Below are the code and all the weights of a small trained network. Each question names an input and a class and asks about switching units off, where a switched-off unit gives its printed mean instead of its output.

import numpy as np


def w(rows, s, z=0):
    codes = np.array(rows[::2]) - 128.0
    scale = np.full(codes.shape[1], s)
    scale[-1] = z or s
    return codes * scale


def f(y):
    return y / 2 * (1 + np.tanh(0.7978845608 * (y + 0.044715 * y**3)))


def log_softmax(a):
    a = a - a.max(-1, keepdims=True)
    return a - np.log(np.exp(a).sum(-1, keepdims=True))


def net(x, mask):
    res = np.array(x, float).reshape(1, 4) / 4 @ E
    y = f(res @ A[0][:, :-1].T + A[0][:, -1])
    res = res + np.where(mask, y, B[0][:, -1]) @ B[0][:, :-1]
    return log_softmax(res[-1] @ U[:, :-1].T + U[:, -1])


A, B = {}, {}
E = w([
[252,92,206,164,103,99,157,210],'x0',
[130,43,77,213,127,105,109,90],'x1',
[77,113,207,191,218,110,203,145],'x2',
[134,72,178,114,134,66,86,84],'x3',
],0.014)
A[0] = w([
[95,163,100,75,131,150,100,73,37],'N1',
[87,133,117,233,211,123,187,139,229],'N2',
[194,194,157,92,120,177,137,198,199],'N3',
[186,118,126,128,99,130,151,150,96],'N4',
[170,31,194,135,137,77,138,163,123],'N5',
[123,174,150,95,237,121,163,99,2],'N6',
[131,53,127,124,62,115,54,102,148],'N7',
[115,147,134,144,181,153,231,149,151],'N8',
[168,164,159,69,161,122,152,169,138],'N9',
[171,198,162,112,101,170,164,200,186],'N10',
[200,73,168,163,190,66,102,157,158],'N11',
[106,74,104,171,188,74,161,103,153],'N12',
[102,143,140,1,108,115,88,77,173],'N13',
[154,112,5,167,121,152,80,82,110],'N14',
[103,87,183,174,143,66,112,91,29],'N15',
],0.013,0.0051)
B[0] = w([
[72,197,167,124,211,112,77,132,211],'N1',
[172,149,182,152,196,135,170,5,236],'N2',
[166,160,83,72,73,74,77,203,228],'N3',
[120,133,86,122,88,129,118,137,172],'N4',
[201,86,171,208,127,119,123,189,217],'N5',
[97,83,117,128,59,181,184,78,175],'N6',
[202,184,101,109,114,141,115,115,223],'N7',
[106,154,121,112,120,210,216,55,203],'N8',
[95,118,159,78,35,151,120,119,188],'N9',
[98,130,52,70,55,143,133,151,223],'N10',
[205,32,106,172,88,101,140,154,216],'N11',
[176,128,102,178,192,143,129,59,200],'N12',
[102,162,197,71,179,138,65,81,240],'N13',
[199,87,136,117,10,162,121,62,250],'N14',
[197,188,68,131,166,148,116,175,181],'N15',
],0.011,0.019)
U = w([
[157,79,137,151,85,126,131,122,113],'0',
[9,96,68,209,160,10,142,173,7],'1',
[174,131,66,126,113,123,118,184,117],'2',
[116,130,181,115,93,122,162,169,125],'3',
[121,199,101,45,126,139,110,101,190],'4',
[160,119,156,194,176,106,117,110,127],'5',
[132,111,144,202,149,142,199,82,145],'6',
[46,153,163,106,181,119,119,140,62],'7',
],0.016,0.014)

Each question gives the input, the list of numbers given to net, and the class t.
The units are the neurons (one row each of A and B). Each row of codes is followed by its name. A weight is (code - 128) times the scale printed after its matrix; where a second scale follows, it is the last column's (A, B and U).
mask holds one flag per neuron, in row order. A switched-off neuron (its flag False) gives its mean, the last column of its row in B, instead of its output. The means were averaged over made-up inputs and are rounded, as every weight is.
A unit's drop is (log p(t) with every unit on - log p(t) with that unit switched off) / (log p(t) with every unit on - log p(t) with every unit switched off).
The circuit of an input: a set's keep is (log p(t) with only the set's units on - log p(t) with every unit switched off) / (log p(t) with every unit on - log p(t) with every unit switched off). Starting from the 12 units with the biggest drops (on a tie, the unit counted first), units are removed one at a time, each time the one whose removal leaves the highest keep (on an exact tie, the one counted first), for as long as the keep stays at least 0.8.
circuit, biggest first: the units of the circuit, biggest drop first
top k neurons: the k neurons with the biggest drops, biggest first
drop of u: that unit's drop, to one decimal
input [8,-5,6,-7], class 2: top neuron => (N3)
input [3,-2,5,7], class 5: top 2 neurons => (N5 N15)
input [7,-8,7,7], class 0: top 2 neurons => (N11 N9)
input [8,3,5,-4], class 6: top 3 neurons => (N2 N8 N14)
input [4,-6,5,-1], class 3: top 3 neurons => (N14 N9 N12)
input [-5,-4,4,2], class 7: circuit, biggest first => (N14 N7 N3)
input [8,-1,8,6], class 6: top 2 neurons => (N2 N8)
input [5,-4,-8,6], class 2: top 3 neurons => (N5 N2 N1)
input [-4,1,1,-2], class 6: top 2 neurons => (N3 N10)
input [8,-8,7,4], class 0: drop of N5 => 0.6
input [6,-6,-8,6], class 2: drop of N11 => 0.2
input [1,-2,4,7], class 5: drop of N15 => 0.3
